What each symbol does to the points:
z828: r>z448, q>z100, n>z295, e>z218
z525: r>z658, q>z446, n>z556, e>z162
z560: r>z863, q>z413, n>z569, e>z419
z63: r>z120, q>z95, n>z448, e>z761
z597: r>z486, q>z490, n>z669, e>z594
z507: r>z158, q>z218, n>z248, e>z193
z556: r>z758, q>z525, n>z427, e>z713
z883: r>z669, q>z135, n>z863, e>z767
z120: r>z86, q>z476, n>z558, e>z100
z758: r>z221, q>z658, n>z280, e>z43
z209: r>z77, q>z314, n>z189, e>z702
z702: r>z97, q>z350, n>z722, e>z872
z569: r>z490, q>z560, n>z135, e>z459
z782: r>z419, q>z708, n>z349, e>z279
z897: r>z565, q>z70, n>z708, e>z718
z460: r>z446, q>z385, n>z746, e>z693
z713: r>z43, q>z162, n>z385, e>z120
z446: r>z763, q>z797, n>z525, e>z214
z218: r>z659, q>z544, n>z507, e>z608
z872: r>z321, q>z280, n>z305, e>z446
z818: r>z314, q>z246, n>z97, e>z382
z301: r>z518, q>z734, n>z718, e>z837
z279: r>z715, q>z536, n>z518, e>z67
z715: r>z782, q>z792, n>z70, e>z734
z189: r>z353, q>z209, n>z370, e>z722
z266: r>z560, q>z767, n>z780, e>z782
z474: r>z693, q>z448, n>z476, e>z158
z558: r>z397, q>z120, n>z693, e>z828
z370: r>z208, q>z189, n>z666, e>z246
z349: r>z459, q>z782, n>z565, e>z518
z708: r>z39, q>z897, n>z782, e>z536
z95: r>z476, q>z295, n>z63, e>z248
z368: r>z722, q>z321, n>z395, e>z658
z767: r>z413, q>z968, n>z266, e>z708
z837: r>z383, q>z879, n>z493, e>z209
z896: r>z369, q>z193, n>z800, e>z597
z734: r>z279, q>z463, n>z301, e>z879
z193: r>z641, q>z608, n>z896, e>z490
z879: r>z67, q>z208, n>z837, e>z314
z763: r>z872, q>z427, n>z658, e>z460
z718: r>z959, q>z301, n>z536, e>z493
z135: r>z597, q>z569, n>z883, e>z968
z490: r>z153, q>z863, n>z597, e>z780
z800: r>z544, q>z896, n>z680, e>z669
z594: r>z135, q>z780, n>z413, e>z565
z666: r>z879, q>z370, n>z77, e>z818
z67: r>z734, q>z860, n>z383, e>z666
z321: r>z702, q>z382, n>z368, e>z763
z710: r>z800, q>z486, n>z608, e>z883
z77: r>z837, q>z666, n>z353, e>z97
z280: r>z382, q>z758, n>z872, e>z797
z214: r>z460, q>z397, n>z162, e>z474
z565: r>z968, q>z349, n>z39, e>z959
z730: r>z95, q>z158, n>z100, e>z369
z459: r>z780, q>z419, n>z968, e>z70
z382: r>z350, q>z221, n>z321, e>z427
z476: r>z483, q>z474, n>z120, e>z730
z659: r>z828, q>z761, n>z158, e>z680
z608: r>z680, q>z710, n>z193, e>z863
z39: r>z767, q>z565, n>z419, e>z792
z493: r>z992, q>z837, n>z860, e>z189
z863: r>z444, q>z883, n>z490, e>z266
z444: r>z608, q>z669, n>z153, e>z560
z669: r>z710, q>z597, n>z444, e>z413
z246: r>z731, q>z722, n>z818, e>z221
z153: r>z193, q>z444, n>z486, e>z569
z248: r>z730, q>z507, n>z761, e>z896
z761: r>z100, q>z248, n>z659, e>z800
z746: r>z525, q>z460, n>z43, e>z483
z419: r>z266, q>z39, n>z459, e>z715
z968: r>z594, q>z459, n>z767, e>z897
z518: r>z70, q>z279, n>z959, e>z383
z97: r>z209, q>z818, n>z511, e>z321
z413: r>z883, q>z594, n>z560, e>z39
z731: r>z370, q>z511, n>z314, e>z395
z208: r>z860, q>z353, n>z879, e>z731
z162: r>z746, q>z214, n>z713, e>z476
z511: r>z189, q>z97, n>z731, e>z368
z395: r>z246, q>z368, n>z350, e>z758
z797: r>z427, q>z43, n>z446, e>z397
z295: r>z474, q>z828, n>z95, e>z507
z780: r>z569, q>z266, n>z594, e>z349
z680: r>z218, q>z800, n>z641, e>z444
z383: r>z301, q>z67, n>z992, e>z77
z486: r>z896, q>z153, n>z710, e>z135
z544: r>z761, q>z369, n>z218, e>z710
z658: r>z305, q>z763, n>z758, e>z746
z353: r>z493, q>z77, n>z208, e>z511
z860: r>z463, q>z493, n>z67, e>z370
z350: r>z818, q>z395, n>z702, e>z280
z369: r>z248, q>z641, n>z544, e>z486
z158: r>z295, q>z659, n>z730, e>z641
z427: r>z280, q>z556, n>z763, e>z385
z722: r>z511, q>z702, n>z246, e>z305
z693: r>z214, q>z558, n>z483, e>z295
z385: r>z797, q>z713, n>z460, e>z558
z221: r>z395, q>z305, n>z382, e>z556
z483: r>z162, q>z693, n>z86, e>z95
z86: r>z713, q>z483, n>z397, e>z63
z397: r>z385, q>z86, n>z214, e>z448
z305: r>z368, q>z872, n>z221, e>z525
z992: r>z718, q>z383, n>z463, e>z353
z70: r>z349, q>z715, n>z897, e>z301
z100: r>z63, q>z730, n>z828, e>z544
z641: r>z507, q>z680, n>z369, e>z153
z959: r>z897, q>z518, n>z792, e>z992
z448: r>z558, q>z63, n>z474, e>z659
z792: r>z708, q>z959, n>z715, e>z463
z463: r>z536, q>z992, n>z734, e>z208
z43: r>z556, q>z746, n>z797, e>z86
z536: r>z792, q>z718, n>z279, e>z860
z314: r>z666, q>z731, n>z209, e>z350

The rows follow the links: the fewer symbols apart two points are, the more alike their rows tend to be.

Point, then a row for it; each showing differs a little:
z818: 785 -225 -245 -946 -124 295 279 260 -256 -3 -280 -118 -23 -38 145 -564 246 8 337 438 132 404 127 30 155 -430 26 242 127 418 165 277 369 217 -390 45 143 308 -71 249 -148 -401 -22 -841 -184 -94 463 -72 -131 823
z463: 349 57 -508 -698 316 549 192 -15 -59 108 -180 75 -473 516 1005 -680 132 -222 96 477 -133 73 -235 -321 -182 35 -50 -114 408 231 -287 307 125 -112 -528 206 233 144 97 -79 -219 -101 -69 -374 -185 264 695 -25 -238 427
z350: 819 -310 -208 -657 -360 75 120 474 -207 223 -410 -140 283 -614 148 -452 133 554 130 406 281 107 71 32 341 -583 -182 65 11 354 301 59 418 337 100 91 -8 399 -31 284 -38 -682 -54 -520 246 -215 -76 100 -191 646
z556: 397 -347 234 -657 -266 -111 272 149 -152 -398 66 -131 274 -152 -843 91 186 -147 507 -15 88 563 462 414 231 -506 97 574 -340 287 460 207 198 284 -281 -139 34 163 -159 358 45 22 89 -904 -237 -371 134 -336 212 500
z680: -938 102 321 437 368 -213 -47 -336 160 -378 355 65 -144 494 -467 647 -178 -455 83 -655 -418 59 148 206 -340 222 95 187 -206 -436 -62 -45 -359 -249 -115 -138 -8 -307 23 -111 -20 833 23 230 -284 -13 -19 -325 302 -635
z349: -103 171 -410 87 349 266 -87 91 -20 400 -296 72 -421 264 1359 -414 -203 291 -291 180 -337 -447 -470 -422 -304 68 -425 -546 367 -182 -345 -157 -33 -190 139 301 75 71 186 -216 -215 -15 -210 567 240 206 141 180 -373 -204
z70: 18 383 -416 411 86 285 -223 -140 162 461 -106 85 -271 117 881 -373 -28 -6 -526 430 203 -478 -516 -560 -26 669 110 -593 450 -35 -470 -25 -16 -206 104 150 38 -69 67 -302 -6 -363 5 629 196 482 -1 421 -219 -91
z493: 635 33 -549 -437 -88 385 3 274 -94 479 -410 5 -172 -201 1049 -730 80 402 -141 636 170 -199 -325 -391 141 -89 -195 -377 403 272 -100 29 307 19 20 227 63 289 41 -25 -62 -675 -85 -20 222 199 149 326 -399 492
z395: 876 -264 -119 -487 -459 22 60 383 -244 313 -328 -162 382 -641 30 -435 155 557 77 408 439 78 79 27 372 -491 -142 54 13 397 275 40 398 381 138 47 -34 346 -36 242 17 -781 -33 -402 275 -191 -204 187 -178 597
z476: -331 -181 508 33 -2 -376 64 -141 -16 -514 344 -66 277 35 -1164 655 37 -334 348 -574 -138 410 485 519 -22 -199 103 545 -475 -119 309 51 -142 96 -86 -242 -13 -137 -95 135 98 585 104 -367 -230 -356 -69 -382 377 -227
z97: 759 -185 -241 -916 -122 398 277 98 -148 -13 -156 -42 -55 45 68 -551 277 -181 331 489 192 434 99 -18 179 -298 148 264 108 477 129 307 373 163 -498 28 194 270 -59 251 -122 -340 37 -889 -224 -10 496 -88 -85 791
z792: 15 416 -379 416 96 376 -168 -303 284 298 51 123 -297 281 671 -361 71 -312 -530 475 302 -351 -483 -532 22 855 432 -489 503 67 -464 51 -5 -247 -133 50 55 -122 76 -326 39 -380 83 474 11 615 153 399 -139 -7
z248: -678 -11 392 868 -119 -511 -216 -84 121 -71 198 -3 279 -278 -643 730 -260 246 -172 -584 -83 -299 109 254 -51 93 -89 -70 -285 -390 81 -395 -284 -60 546 -93 -236 -224 5 -111 154 294 30 658 248 -154 -661 3 142 -691
z896: -835 34 275 211 502 -164 22 -211 47 -399 284 73 -316 607 -86 544 -212 -349 216 -661 -682 20 90 219 -414 3 -198 109 -185 -432 -74 -23 -404 -245 -94 -38 42 -219 68 -115 -152 993 -75 181 -249 -113 169 -376 277 -640
z419: -346 169 -352 -175 577 310 52 -4 -68 173 -142 145 -591 611 1309 -311 -190 70 39 -13 -595 -234 -382 -258 -501 -32 -483 -323 298 -240 -369 -12 -135 -301 -172 306 144 50 204 -162 -342 458 -197 291 -74 167 471 -91 -264 -258
z959: 4 426 -359 324 136 448 -147 -355 281 250 87 181 -321 377 580 -368 110 -471 -454 498 347 -264 -459 -527 65 865 473 -372 470 117 -475 127 4 -224 -254 17 119 -124 49 -341 8 -273 75 376 -73 623 294 328 -73 77
z444: -666 -1 51 403 389 -226 -140 121 -48 112 -115 17 -225 141 696 210 -359 399 -40 -441 -657 -364 -160 0 -483 -194 -674 -280 -12 -507 -146 -312 -346 -222 404 225 -49 -48 160 -152 -157 550 -174 681 228 -189 -197 12 -110 -693
z266: -583 296 -164 78 627 296 12 -372 155 -106 159 187 -627 860 670 -51 -97 -565 -30 -119 -458 -87 -288 -238 -436 439 14 -146 252 -267 -492 108 -301 -425 -422 126 179 -219 97 -284 -206 641 -29 236 -339 298 510 -189 67 -374
z43: 380 -504 214 -539 -260 -287 173 440 -290 -154 -152 -155 402 -524 -542 118 -4 547 469 -207 -77 341 434 443 135 -869 -427 344 -384 129 494 -24 182 327 182 9 -94 267 -38 413 -22 -35 -70 -601 107 -563 -197 -201 3 293
z77: 728 219 -310 16 -333 367 -43 -64 153 354 -135 17 84 -220 160 -548 227 -129 -382 737 716 -99 -272 -393 430 496 527 -222 382 441 -136 129 320 112 -136 -53 -3 51 -62 -71 148 -922 144 -46 105 402 33 398 -159 569
z693: -186 -117 496 352 -328 -383 -35 -163 53 -342 331 -66 458 -212 -1401 637 52 -228 83 -401 272 216 433 425 233 10 408 471 -426 -27 317 -14 -50 103 87 -305 -143 -181 -124 150 266 169 196 -150 -85 -189 -372 -188 412 -157
z597: -650 140 21 641 277 -229 -271 39 91 219 -63 62 -169 55 648 235 -323 419 -271 -350 -453 -505 -221 -87 -370 63 -487 -482 83 -515 -201 -378 -305 -208 458 195 -81 -103 151 -263 -36 389 -181 907 281 -37 -363 124 -149 -780
z713: 229 -318 269 83 -467 -478 -59 347 -173 49 -91 -206 599 -823 -815 323 -41 659 36 -248 167 9 318 398 266 -521 -179 161 -406 34 486 -258 148 308 611 -113 -231 157 -97 232 154 -260 -29 -92 315 -485 -677 58 10 34
z518: 35 446 -366 223 129 468 -87 -372 274 179 143 163 -341 484 541 -399 190 -579 -372 500 315 -150 -437 -508 43 847 545 -308 472 135 -473 182 6 -241 -402 39 171 -149 24 -312 30 -257 86 198 -190 609 391 214 -80 173
z460: 314 -437 269 -273 -397 -406 64 435 -291 -52 -155 -209 509 -732 -560 183 0 689 258 -170 39 160 410 415 215 -796 -363 260 -399 50 522 -176 143 363 436 -54 -134 247 -27 360 10 -188 -29 -353 283 -567 -540 -79 8 155
z305: 658 -51 115 28 -611 -96 -15 62 20 91 -2 -126 518 -643 -896 -38 275 51 -87 378 804 181 170 131 632 74 492 191 -114 404 264 61 327 310 65 -249 -110 69 -155 149 273 -794 173 -332 103 44 -310 205 64 513
z746: 323 -462 244 -423 -319 -382 122 448 -286 -118 -198 -213 502 -670 -514 138 -11 596 336 -232 -49 236 415 423 142 -871 -395 345 -398 103 563 -124 167 365 319 -9 -61 261 -30 383 12 -109 -113 -433 209 -561 -369 -157 -36 235
z666: 714 228 -316 -59 -321 341 -58 -127 175 277 -22 56 100 -188 31 -512 333 -233 -335 742 806 -36 -235 -324 448 534 669 -134 340 453 -104 210 336 102 -199 -50 66 41 -116 -87 155 -866 141 -130 -18 436 117 377 -111 640

Each walk starts at a row. The symbols on each line, taken left to right, move it on to the next point.
Answer with the point's row; about right is enough.
start -619 344 -138 281 556 277 -24 -421 179 -107 204 215 -572 840 488 25 -97 -606 -73 -138 -328 -94 -292 -219 -416 580 107 -167 225 -238 -487 110 -272 -391 -400 64 158 -236 114 -317 -110 598 -17 340 -301 406 476 -115 64 -374
e n q e n r -> -27 347 -425 381 118 271 -262 -63 147 443 -157 129 -257 84 1046 -407 -68 141 -471 338 59 -524 -546 -543 -96 496 -24 -640 459 -78 -480 -117 12 -212 190 197 7 -26 89 -314 -59 -351 -94 698 271 420 -22 393 -329 -159
q n r r q -> -416 171 -305 -189 615 289 56 -98 -12 31 -144 143 -611 725 1184 -254 -164 -150 70 -103 -622 -142 -339 -263 -532 92 -362 -285 287 -284 -366 28 -185 -303 -328 250 207 -6 174 -234 -309 499 -151 210 -164 134 538 -111 -173 -283
start 839 -204 -53 -182 -616 -54 -8 314 -108 288 -233 -130 471 -800 -321 -316 202 479 -73 442 625 54 110 15 474 -292 102 -3 -22 385 298 -22 346 346 244 -51 -77 221 -99 213 181 -893 43 -309 289 -96 -357 268 -164 577
q n q r n -> 835 -314 -194 -759 -291 131 177 417 -273 149 -379 -99 199 -431 224 -495 153 459 220 419 205 228 89 29 281 -607 -217 56 74 426 284 106 397 354 9 122 66 380 -54 318 -49 -587 -50 -625 132 -247 60 81 -190 708
r q r r q q -> 670 177 -272 -244 -313 431 71 -175 106 83 40 58 3 94 -135 -489 315 -472 -119 686 686 197 -85 -281 441 506 660 83 321 524 -71 316 330 118 -440 -141 126 35 -98 6 137 -676 153 -407 -201 412 320 232 23 695
start 669 -126 19 29 -608 -65 -62 140 4 151 -63 -111 513 -730 -740 -135 261 192 -120 460 802 123 123 61 617 -24 388 147 -68 418 332 27 330 334 147 -170 -122 94 -153 148 270 -817 154 -291 197 14 -369 253 49 559
q q e -> 385 -450 237 -679 -221 -174 274 309 -236 -299 -74 -165 335 -269 -620 62 89 200 519 -116 -58 526 486 447 142 -775 -211 558 -326 214 493 96 195 296 -96 -45 -38 237 -93 373 -15 36 -25 -803 -89 -492 7 -278 90 392
e r n r n n -> 461 -284 222 -559 -264 -83 223 51 -123 -371 90 -131 268 -176 -1003 121 202 -266 457 -5 223 564 422 361 228 -418 251 586 -296 324 370 274 166 268 -306 -133 -3 64 -188 357 78 -51 129 -907 -291 -245 178 -241 252 520
start 411 -486 258 -650 -227 -160 208 371 -298 -189 -145 -216 379 -408 -564 71 37 375 485 -139 -80 391 431 469 151 -861 -345 469 -381 121 525 28 147 285 53 -59 36 264 -111 368 -16 12 -75 -728 3 -535 -85 -256 37 323
q e e e -> -590 -16 418 766 -74 -563 -219 36 56 -5 132 -74 279 -349 -497 642 -247 398 -134 -576 -153 -272 123 264 -46 -67 -245 -85 -365 -421 147 -358 -238 -14 642 -117 -244 -127 31 -50 145 316 -54 596 328 -249 -721 28 120 -670
e q r n q -> -862 168 391 692 110 -311 -149 -365 198 -328 397 50 33 287 -702 707 -157 -356 -91 -596 -193 -31 109 166 -152 352 277 91 -268 -390 -109 -138 -345 -177 65 -161 -148 -375 -16 -140 157 702 63 389 -142 16 -184 -182 326 -636
start 155 -276 375 268 -490 -478 -53 262 -89 -14 7 -188 659 -850 -954 412 -1 523 44 -209 298 3 349 356 330 -372 -66 174 -376 15 470 -221 104 325 558 -153 -241 48 -115 245 214 -323 17 -63 300 -417 -754 27 99 12
n e r n -> 32 -172 438 434 -491 -437 -133 75 56 -96 192 -98 639 -678 -1214 573 19 200 -58 -242 444 42 360 353 363 -112 216 209 -397 -10 407 -204 63 208 404 -245 -245 -60 -124 159 274 -160 107 -25 189 -235 -680 59 216 -107
e e n n n r r -> -308 -164 519 114 -117 -350 69 -171 6 -522 358 -85 328 -5 -1279 659 64 -353 294 -506 -14 421 451 478 60 -119 236 584 -479 -79 350 74 -118 71 -80 -288 -88 -216 -112 158 169 451 100 -347 -262 -250 -195 -301 420 -186
start -101 274 -409 171 249 237 -113 64 27 445 -276 101 -377 147 1301 -373 -159 312 -331 232 -223 -485 -506 -438 -221 155 -335 -581 403 -127 -422 -142 -36 -177 189 262 70 73 188 -250 -160 -118 -123 629 308 261 50 301 -400 -182
r q q r e r -> -174 159 -395 -31 426 264 -35 74 -73 333 -272 95 -521 301 1359 -429 -166 222 -127 106 -459 -377 -418 -386 -414 17 -500 -501 342 -222 -395 -89 -118 -183 82 345 116 92 188 -238 -216 163 -208 451 145 134 230 111 -375 -225
e e q -> 459 29 -542 -648 228 478 184 197 -177 295 -349 32 -422 241 1088 -761 74 104 103 523 -160 -12 -307 -345 -112 -128 -265 -209 455 200 -193 196 254 -30 -287 258 240 245 96 -13 -233 -295 -136 -259 -32 155 565 107 -335 495
start 453 -178 240 -456 -297 -37 224 -1 -45 -344 145 -128 291 -128 -1047 118 241 -328 300 138 366 522 397 328 344 -188 402 532 -241 349 375 223 194 256 -306 -245 39 73 -172 314 150 -167 157 -868 -261 -179 143 -203 291 525
e e e q q e -> -791 129 407 848 89 -384 -177 -266 211 -233 402 60 89 125 -746 729 -170 -283 -142 -575 -121 -79 93 160 -144 398 207 52 -264 -360 -13 -121 -355 -137 218 -203 -143 -272 -11 -139 193 515 100 526 -12 39 -330 -126 310 -698
q r q e r e e -> -679 416 18 847 283 28 -237 -406 328 34 278 170 -275 466 220 207 -149 -345 -394 -187 -59 -389 -315 -324 -208 803 244 -350 190 -327 -466 -104 -276 -368 86 2 -37 -301 56 -380 66 336 32 842 -37 400 -23 155 29 -621
start 76 -188 358 403 -523 -469 -136 145 -51 -33 34 -195 678 -752 -1078 468 37 389 -38 -212 334 35 314 391 342 -211 90 189 -417 40 404 -232 98 243 519 -183 -223 -15 -143 163 243 -265 106 -9 267 -268 -741 66 145 -68
q r q e n e -> -406 -338 367 -23 104 -499 55 265 -226 -214 -58 -149 203 -248 -319 508 -283 504 290 -692 -555 38 367 457 -291 -705 -667 199 -497 -307 285 -241 -179 49 395 49 -89 37 47 209 -50 588 -132 81 126 -587 -364 -287 61 -466
q r n -> -389 -312 421 -153 84 -345 165 20 -106 -507 202 -67 121 63 -801 565 -87 -107 438 -649 -443 410 495 569 -181 -511 -238 528 -473 -188 357 -14 -210 32 -71 -125 -22 -89 -15 241 -14 711 -12 -353 -239 -433 -64 -434 284 -203
